Here is a tiny trained network, its code and every weight. The questions are about switching its units off for an input and a class, where a switched-off unit gives its printed mean instead of its output.

import numpy as np


def w(rows, s, z=0):
    codes = np.array(rows[::2]) - 128.0
    scale = np.full(codes.shape[1], s)
    scale[-1] = z or s
    return codes * scale


def norm(h):
    return h / np.sqrt((h * h).mean(-1, keepdims=True) + 1e-5)


def f(y):
    return y / 2 * (1 + np.tanh(0.7978845608 * (y + 0.044715 * y**3)))


def log_softmax(a):
    a = a - a.max(-1, keepdims=True)
    return a - np.log(np.exp(a).sum(-1, keepdims=True))


def net(x, mask):
    res = np.array(x, float).reshape(1, 2) / 4 @ E
    u = 0
    for l in range(2):
        y = f(norm(res) @ A[l][:, :-1].T + A[l][:, -1])
        res = res + np.where(mask[u : u + 3], y, B[l][:, -1]) @ B[l][:, :-1]
        u += 3
    return log_softmax(norm(res)[-1] @ U[:, :-1].T + U[:, -1])


A, B = {}, {}
E = w([
[252,156,205],'x0',
[245,108,55],'x1',
],0.0035)
A[0] = w([
[122,167,6,95],'L0N0',
[119,137,134,168],'L0N1',
[171,134,1,1],'L0N2',
],0.013,0.0033)
B[0] = w([
[108,148,139,253],'L0N0',
[127,142,111,153],'L0N1',
[117,4,143,252],'L0N2',
],0.022,0.004)
A[1] = w([
[211,106,155,157],'L1N0',
[148,7,109,83],'L1N1',
[135,131,181,2],'L1N2',
],0.019,0.00061)
B[1] = w([
[63,124,116,184],'L1N0',
[172,32,252,254],'L1N1',
[163,134,119,151],'L1N2',
],0.027,0.0096)
U = w([
[252,215,131,164],'0',
[166,16,210,195],'1',
[176,104,63,1],'2',
[167,120,99,22],'3',
[33,175,68,211],'4',
],0.015,0.0077)

Each question gives the input, the list of numbers given to net, and the class t.
The units are the neurons (one row each of A and B). Each row of codes is followed by its name. A weight is (code - 128) times the scale printed after its matrix; where a second scale follows, it is the last column's (A, B and U).
mask holds one flag per neuron, layer by layer. A switched-off neuron (its flag False) gives its mean, the last column of its row in B, instead of its output. The means were averaged over made-up inputs and are rounded, as every weight is.
A unit's drop is (log p(t) with every unit on - log p(t) with that unit switched off) / (log p(t) with every unit on - log p(t) with every unit switched off).
The circuit of an input: a set's keep is (log p(t) with only the set's units on - log p(t) with every unit switched off) / (log p(t) with every unit on - log p(t) with every unit switched off). Starting from all 6 units, units are removed one at a time, each time the one whose removal leaves the highest keep (on an exact tie, the one counted first), for as long as the keep stays at least 0.8.
circuit, biggest first: the units of the circuit, biggest drop first
most important unit: the unit with the biggest drop
k most important neurons: the k neurons with the biggest drops, biggest first
k most important neurons of layer l: the k neurons of layer l with the biggest drops, biggest first
drop of u: that unit's drop, to one decimal
input [1,-2], class 0: most important unit => L1N0
input [7,-7], class 0: circuit, biggest first => L0N2, L1N1, L1N2
input [2,-8], class 0: 2 most important neurons => L1N0, L0N2
input [1,-7], class 0: circuit, biggest first => L1N0, L0N2, L1N1, L1N2
input [2,-5], class 0: 2 most important neurons => L0N2, L1N0
input [3,-5], class 0: circuit, biggest first => L0N2, L1N1, L1N0
input [2,-3], class 0: 2 most important neurons of layer 1 => L1N1, L1N0
input [3,-3], class 0: 3 most important neurons => L1N2, L0N2, L1N1
input [4,-5], class 0: 2 most important neurons => L0N2, L1N1
input [4,0], class 4: 4 most important neurons => L0N2, L1N1, L0N0, L1N0
input [-4,-1], class 4: 2 most important neurons => L0N2, L1N1
input [1,-8], class 4: 2 most important neurons of layer 0 => L0N2, L0N1
input [7,-5], class 4: 2 most important neurons of layer 1 => L1N1, L1N0
input [-4,-5], class 4: drop of L0N2 => 1.2
input [-6,-8], class 4: drop of L1N1 => 1.1
input [3,0], class 4: drop of L0N0 => 0.6
